Here is a tiny trained network, its code and every weight. The questions are about switching its units off for an input and a target symbol, where a switched-off unit gives its printed mean instead of its output.

import numpy as np


def w(rows, s, z=0):
    codes = np.array(rows[::2]) - 128.0
    scale = np.full(codes.shape[1], s)
    scale[-1] = z or s
    return codes * scale


def norm(h):
    return h / np.sqrt((h * h).mean(-1, keepdims=True) + 1e-5)


def f(y):
    return np.maximum(y, 0)


def softmax(a):
    e = np.exp(a - a.max(-1, keepdims=True))
    return e / e.sum(-1, keepdims=True)


def log_softmax(a):
    a = a - a.max(-1, keepdims=True)
    return a - np.log(np.exp(a).sum(-1, keepdims=True))


def net(x, mask):
    ids = ['βγδηθλξ'.index(c) for c in x.split()]
    T = len(ids)
    res = E[ids] + P[:T]
    u = 0
    for l in range(2):
        q, k, v = (norm(res) @ M[l].T for M in (Q, K, V))
        z = softmax(np.where(np.tri(T) > 0, q @ k.T / 2**0.5, -1e9)) @ v
        res = res + np.where(mask[u], z, O[l][:, -1]) @ O[l][:, :-1]
        u += 1
        y = f(norm(res) @ A[l][:, :-1].T + A[l][:, -1])
        res = res + np.where(mask[u : u + 8], y, B[l][:, -1]) @ B[l][:, :-1]
        u += 8
    return log_softmax(norm(res)[-1] @ U[:, :-1].T + U[:, -1])


Q, K, V, O, A, B = {}, {}, {}, {}, {}, {}
E = w([
[197,154,117,188,121,191,113],'β',
[181,98,82,142,128,169,108],'γ',
[149,66,90,172,120,191,178],'δ',
[132,249,101,173,169,134,68],'η',
[126,176,168,177,171,173,148],'θ',
[174,129,173,159,161,21,126],'λ',
[118,73,82,130,150,141,153],'ξ',
],0.0017)
P = w([
[99,111,79,175,116,147,133],'0',
[99,221,112,103,72,93,183],'1',
[227,190,166,22,128,97,252],'2',
[82,53,233,128,72,120,84],'3',
[94,88,25,184,186,219,133],'4',
[209,150,108,110,167,129,248],'5',
],0.0011)
Q[0] = w([
[63,119,204,100,2,131,80],'L0H0',
[167,196,131,44,67,93,212],'L0H0',
],0.0055)
K[0] = w([
[65,204,18,195,73,143,163],'L0H0',
[30,69,138,177,103,193,2],'L0H0',
],0.0047)
V[0] = w([
[213,118,151,179,110,96,116],'L0H0',
[136,102,151,186,167,2,156],'L0H0',
],0.0045)
O[0] = w([
[121,138,199,96,8,53,153,255],'L0H0',
[222,100,255,89,129,33,159,103],'L0H0',
],0.004,0.00084)
A[0] = w([
[161,102,146,121,45,94,141,83],'L0N0',
[102,157,101,127,157,55,110,56],'L0N1',
[126,121,38,64,104,145,76,41],'L0N2',
[152,172,119,135,110,108,208,99],'L0N3',
[23,94,51,50,213,81,134,3],'L0N4',
[189,153,161,127,112,102,108,165],'L0N5',
[103,185,46,87,177,86,1,30],'L0N6',
[65,183,108,117,140,97,51,50],'L0N7',
],0.0043,0.0023)
B[0] = w([
[77,197,136,158,161,97,90,222],'L0N0',
[159,70,27,96,140,223,72,144],'L0N1',
[187,4,143,49,161,73,64,193],'L0N2',
[68,88,134,178,118,127,52,251],'L0N3',
[48,176,152,4,53,121,245,178],'L0N4',
[100,71,118,104,109,127,180,238],'L0N5',
[219,238,56,131,190,14,188,188],'L0N6',
[162,157,101,163,186,150,195,171],'L0N7',
],0.0037,0.0018)
Q[1] = w([
[155,223,176,19,139,130,82],'L1H0',
[141,115,42,129,112,252,77],'L1H0',
],0.0049)
K[1] = w([
[187,151,2,105,195,104,158],'L1H0',
[73,55,74,95,65,112,162],'L1H0',
],0.0054)
V[1] = w([
[72,115,214,84,136,255,153],'L1H0',
[62,9,129,172,173,108,31],'L1H0',
],0.002)
O[1] = w([
[77,203,36,7,48,122,141,4],'L1H0',
[188,245,212,78,204,96,142,223],'L1H0',
],0.0021,0.00019)
A[1] = w([
[225,84,153,117,162,144,160,94],'L1N0',
[78,118,86,24,120,90,138,15],'L1N1',
[103,94,157,149,111,103,141,194],'L1N2',
[178,99,83,71,127,104,47,33],'L1N3',
[254,48,88,49,137,94,34,56],'L1N4',
[72,178,120,177,169,152,99,50],'L1N5',
[89,109,84,123,93,174,127,137],'L1N6',
[219,179,102,138,47,208,56,2],'L1N7',
],0.0053,0.0035)
B[1] = w([
[142,132,147,95,60,139,26,173],'L1N0',
[86,153,109,7,132,166,215,191],'L1N1',
[151,144,76,118,136,174,147,248],'L1N2',
[203,132,172,76,99,182,84,158],'L1N3',
[225,141,134,94,77,205,54,193],'L1N4',
[76,98,232,70,189,161,66,193],'L1N5',
[153,84,138,172,140,88,144,251],'L1N6',
[5,239,96,146,3,150,97,159],'L1N7',
],0.0047,0.0029)
U = w([
[27,196,80,186,29,110,81,177],'β',
[58,95,209,139,215,173,74,179],'γ',
[179,238,80,181,216,119,139,164],'δ',
[154,3,88,238,121,135,167,13],'η',
[97,117,67,25,119,157,216,118],'θ',
[155,135,201,123,84,12,139,128],'λ',
[221,114,92,69,83,197,26,1],'ξ',
],0.0057,0.00071)

Each question gives the input, a string of symbols that net reads in full, and the target symbol t.
The units are the heads (2 rows each of Q, K, V and O) and the neurons (one row each of A and B). Each row of codes is followed by its name. A weight is (code - 128) times the scale printed after its matrix; where a second scale follows, it is the last column's (O, A, B and U).
mask holds one flag per unit, layer by layer, with each layer's heads first. A switched-off unit (its flag False) gives its mean, the last column of its rows in O or B, instead of its output. The means were averaged over made-up inputs and are rounded, as every weight is.
A unit's drop is (log p(t) with every unit on - log p(t) with that unit switched off) / (log p(t) with every unit on - log p(t) with every unit switched off).
The circuit of an input: a set's keep is (log p(t) with only the set's units on - log p(t) with every unit switched off) / (log p(t) with every unit on - log p(t) with every unit switched off). Starting from the 12 units with the biggest drops (on a tie, the unit counted first), units are removed one at a time, each time the one whose removal leaves the highest keep (on an exact tie, the one counted first), for as long as the keep stays at least 0.8.
units of the circuit, in order: the units of the circuit, biggest drop first
unit that matters most: the unit with the biggest drop
top k neurons: the k neurons with the biggest drops, biggest first
top k neurons in layer l: the k neurons of layer l with the biggest drops, biggest first
input γ ξ ξ ξ ξ θ, target γ: units of the circuit, in order => [L1N5, L0N3]
input γ ξ θ ξ λ, target θ: units of the circuit, in order => [L0N5, L0H0, L1N2]
input θ δ θ, target γ: units of the circuit, in order => [L0H0, L0N3, L1N5]
input λ β ξ δ, target β: units of the circuit, in order => [L0H0, L0N0, L1N5]
input γ δ η γ λ γ, target γ: unit that matters most => L0N0
input θ γ λ ξ, target γ: top 3 neurons in layer 0 => [L0N0, L0N4, L0N2]
input η ξ ξ ξ, target θ: units of the circuit, in order => [L0H0, L0N4, L1N1]
input η δ λ δ, target δ: top 4 neurons in layer 0 => [L0N0, L0N3, L0N4, L0N2]
input ξ γ δ ξ λ, target δ: top 3 neurons in layer 0 => [L0N0, L0N2, L0N4]
input ξ λ η γ θ η, target γ: top 3 neurons => [L0N3, L1N5, L1N2]
input β λ γ θ η, target γ: top 3 neurons => [L0N4, L1N5, L0N2]
input η λ ξ γ λ, target λ: top 3 neurons => [L0N0, L0N2, L1N4]
input δ λ ξ, target δ: top 3 neurons in layer 1 => [L1N5, L1N1, L1N2]
input ξ λ θ, target ξ: top 3 neurons in layer 0 => [L0N0, L0N4, L0N5]
input ξ η ξ λ, target η: unit that matters most => L0N2
input θ γ θ γ λ ξ, target γ: top 2 neurons => [L0N3, L0N0]
input θ θ ξ δ, target η: top 3 neurons => [L0N2, L0N4, L1N6]
input λ θ β θ, target θ: units of the circuit, in order => [L1N2, L1N4]
input β θ δ λ ξ, target δ: top 2 neurons in layer 0 => [L0N0, L0N4]
input β θ λ β β θ, target β: top 2 neurons in layer 0 => [L0N5, L0N3]
input ξ ξ λ ξ β, target λ: units of the circuit, in order => [L0H0]
input γ ξ λ, target γ: top 2 neurons => [L0N3, L0N0]
input ξ θ θ ξ λ ξ, target ξ: units of the circuit, in order => [L0H0, L1N0]
input β ξ λ, target β: units of the circuit, in order => [L0H0, L0N0, L0N3, L0N2]
input λ θ γ, target λ: top 2 neurons in layer 0 => [L0N0, L0N2]
input λ ξ δ δ γ, target δ: top 2 neurons in layer 1 => [L1N2, L1N1]
input θ λ ξ θ, target λ: units of the circuit, in order => [L0H0]
input η λ ξ, target η: top 4 neurons in layer 0 => [L0N3, L0N0, L0N2, L0N6]
input ξ λ γ ξ δ, target γ: top 4 neurons => [L0N0, L0N2, L0N4, L1N5]
input δ γ β δ β λ, target δ: top 3 neurons in layer 0 => [L0N5, L0N4, L0N0]
